Below are the code and all the weights of a small trained network. Each question names an input and a target symbol and asks about switching units off, where a switched-off unit gives its printed mean instead of its output.

import numpy as np


def w(rows, s, z=0):
    codes = np.array(rows[::2]) - 128.0
    scale = np.full(codes.shape[1], s)
    scale[-1] = z or s
    return codes * scale


def norm(h):
    return h / np.sqrt((h * h).mean(-1, keepdims=True) + 1e-5)


def f(y):
    return y / 2 * (1 + np.tanh(0.7978845608 * (y + 0.044715 * y**3)))


def softmax(a):
    e = np.exp(a - a.max(-1, keepdims=True))
    return e / e.sum(-1, keepdims=True)


def log_softmax(a):
    a = a - a.max(-1, keepdims=True)
    return a - np.log(np.exp(a).sum(-1, keepdims=True))


def net(x, mask):
    ids = ['ΘΣΨαβγδζλμπτφ'.index(c) for c in x.split()]
    T = len(ids)
    res = E[ids] + P[:T]
    r = norm(res)
    for j in range(3):
        rows = slice(3 * j, 3 * j + 3)
        q, k, v = (r @ M[0][rows].T for M in (Q, K, V))
        z = softmax(np.where(np.tri(T) > 0, q @ k.T / 3**0.5, -1e9)) @ v
        o = O[0][rows]
        res = res + np.where(mask[j], z, o[:, -1]) @ o[:, :-1]
    y = f(norm(res) @ A[0][:, :-1].T + A[0][:, -1])
    res = res + np.where(mask[3:19], y, B[0][:, -1]) @ B[0][:, :-1]
    return log_softmax(norm(res)[-1] @ U[:, :-1].T + U[:, -1])


Q, K, V, O, A, B = {}, {}, {}, {}, {}, {}
E = w([
[164,151,124],'Θ',
[27,133,58],'Σ',
[71,145,142],'Ψ',
[5,140,117],'α',
[195,93,106],'β',
[62,142,123],'γ',
[186,97,166],'δ',
[45,179,114],'ζ',
[185,149,105],'λ',
[179,178,158],'μ',
[43,174,139],'π',
[51,124,141],'τ',
[182,173,147],'φ',
],0.019)
P = w([
[226,39,102],'0',
[95,249,169],'1',
[194,96,122],'2',
[237,39,103],'3',
[67,206,199],'4',
[193,97,121],'5',
[220,78,159],'6',
[94,147,116],'7',
[192,97,122],'8',
[220,86,164],'9',
[79,132,114],'10',
],0.011)
Q[0] = w([
[125,181,167],'head 1',
[91,116,70],'head 1',
[151,102,2],'head 1',
[87,98,108],'head 2',
[79,120,91],'head 2',
[168,110,99],'head 2',
[187,140,153],'head 3',
[132,151,106],'head 3',
[195,121,95],'head 3',
],0.018)
K[0] = w([
[60,252,182],'head 1',
[135,108,134],'head 1',
[206,122,44],'head 1',
[121,35,69],'head 2',
[160,74,142],'head 2',
[96,163,136],'head 2',
[214,122,221],'head 3',
[140,176,83],'head 3',
[212,109,52],'head 3',
],0.013)
V[0] = w([
[99,155,177],'head 1',
[135,88,107],'head 1',
[147,108,220],'head 1',
[188,196,85],'head 2',
[156,57,116],'head 2',
[94,86,170],'head 2',
[2,127,125],'head 3',
[141,146,122],'head 3',
[108,195,125],'head 3',
],0.0072)
O[0] = w([
[214,100,68,255],'head 1',
[176,128,226,58],'head 1',
[126,87,137,206],'head 1',
[82,150,143,201],'head 2',
[141,113,89,168],'head 2',
[40,155,166,92],'head 2',
[114,3,40,83],'head 3',
[156,93,154,122],'head 3',
[90,167,126,94],'head 3',
],0.0047,0.0006)
A[0] = w([
[190,225,197,173],'neuron 1',
[5,236,197,47],'neuron 2',
[98,94,133,2],'neuron 3',
[200,63,141,78],'neuron 4',
[220,66,57,142],'neuron 5',
[80,124,88,131],'neuron 6',
[106,105,54,146],'neuron 7',
[66,192,187,84],'neuron 8',
[93,58,166,87],'neuron 9',
[155,188,17,155],'neuron 10',
[110,155,154,96],'neuron 11',
[127,173,71,142],'neuron 12',
[86,93,132,111],'neuron 13',
[170,187,100,28],'neuron 14',
[129,155,214,119],'neuron 15',
[128,159,122,135],'neuron 16',
],0.012,0.0054)
B[0] = w([
[55,86,139,254],'neuron 1',
[12,107,128,166],'neuron 2',
[161,63,80,120],'neuron 3',
[79,156,41,160],'neuron 4',
[51,184,148,175],'neuron 5',
[169,163,159,167],'neuron 6',
[189,200,124,177],'neuron 7',
[55,144,138,141],'neuron 8',
[156,75,134,146],'neuron 9',
[114,70,173,155],'neuron 10',
[104,129,130,124],'neuron 11',
[99,124,206,142],'neuron 12',
[204,97,150,150],'neuron 13',
[161,54,142,132],'neuron 14',
[97,121,3,161],'neuron 15',
[112,111,145,133],'neuron 16',
],0.007,0.0088)
U = w([
[8,130,154,120],'Θ',
[51,130,90,181],'Σ',
[47,53,94,56],'Ψ',
[118,80,160,124],'α',
[175,175,61,82],'β',
[110,132,45,77],'γ',
[193,47,148,86],'δ',
[160,128,142,255],'ζ',
[112,202,132,78],'λ',
[153,159,148,129],'μ',
[193,109,122,198],'π',
[105,4,177,46],'τ',
[136,144,179,117],'φ',
],0.019,0.0085)

Each question gives the input, a string of symbols that net reads in full, and the target symbol t.
The units are the heads (3 rows each of Q, K, V and O) and the neurons (one row each of A and B). Each row of codes is followed by its name. A weight is (code - 128) times the scale printed after its matrix; where a second scale follows, it is the last column's (O, A, B and U).
mask holds one flag per unit, heads first, then neurons. A switched-off unit (its flag False) gives its mean, the last column of its rows in O or B, instead of its output. The means were averaged over made-up inputs and are rounded, as every weight is.
A unit's drop is (log p(t) with every unit on - log p(t) with that unit switched off) / (log p(t) with every unit on - log p(t) with every unit switched off).
The circuit of an input: a set's keep is (log p(t) with only the set's units on - log p(t) with every unit switched off) / (log p(t) with every unit on - log p(t) with every unit switched off). Starting from the 12 units with the biggest drops (on a tie, the unit counted first), units are removed one at a time, each time the one whose removal leaves the highest keep (on an exact tie, the one counted first), for as long as the keep stays at least 0.8.
units of the circuit, in order: the units of the circuit, biggest drop first
unit that matters most: the unit with the biggest drop
k most important neurons: the k neurons with the biggest drops, biggest first
heads that matter: for each layer, one digit per head in row order, 1 if its drop is at least 0.15 and else 0, layers parted by /
drop of u: that unit's drop, to one decimal
input τ β μ π τ τ δ π δ Ψ τ, target Ψ: heads that matter => 101
input β β α τ δ γ μ Σ δ β, target β: units of the circuit, in order => (neuron 4; neuron 5; neuron 13; head 3)
input β τ μ τ γ τ δ δ, target Σ: heads that matter => 000
input Θ π Σ, target γ: units of the circuit, in order => (neuron 1; neuron 7; neuron 2)
input Σ α Ψ τ φ Σ α Θ Σ ζ λ, target Θ: unit that matters most => head 3
input τ α Θ Θ α Ψ Ψ, target Ψ: heads that matter => 101
input τ φ α τ Ψ α Ψ, target Ψ: heads that matter => 111
input Σ τ λ τ τ Ψ τ τ, target Ψ: 3 most important neurons => (neuron 5; neuron 13; neuron 9)
input τ γ φ Σ δ Σ β, target β: 3 most important neurons => (neuron 10; neuron 2; neuron 4)
input δ Ψ ζ, target λ: 4 most important neurons => (neuron 7; neuron 1; neuron 6; neuron 2)
input φ τ Ψ Θ α δ, target τ: 4 most important neurons => (neuron 7; neuron 1; neuron 6; neuron 2)
input Ψ τ γ Θ λ τ τ δ, target Θ: 2 most important neurons => (neuron 1; neuron 13)
input λ Θ α Σ π Ψ, target β: 4 most important neurons => (neuron 1; neuron 7; neuron 2; neuron 5)
input Σ φ δ τ φ δ Ψ μ, target Θ: unit that matters most => head 3
input τ Σ λ δ Σ δ, target τ: 4 most important neurons => (neuron 7; neuron 1; neuron 6; neuron 15)
input μ τ τ α Ψ τ Σ β β τ, target τ: drop of head 3 => 0.2
input δ δ γ τ Ψ α, target Ψ: drop of neuron 2 => -0.1
input δ μ τ Σ τ ζ, target λ: drop of neuron 7 => 1.4
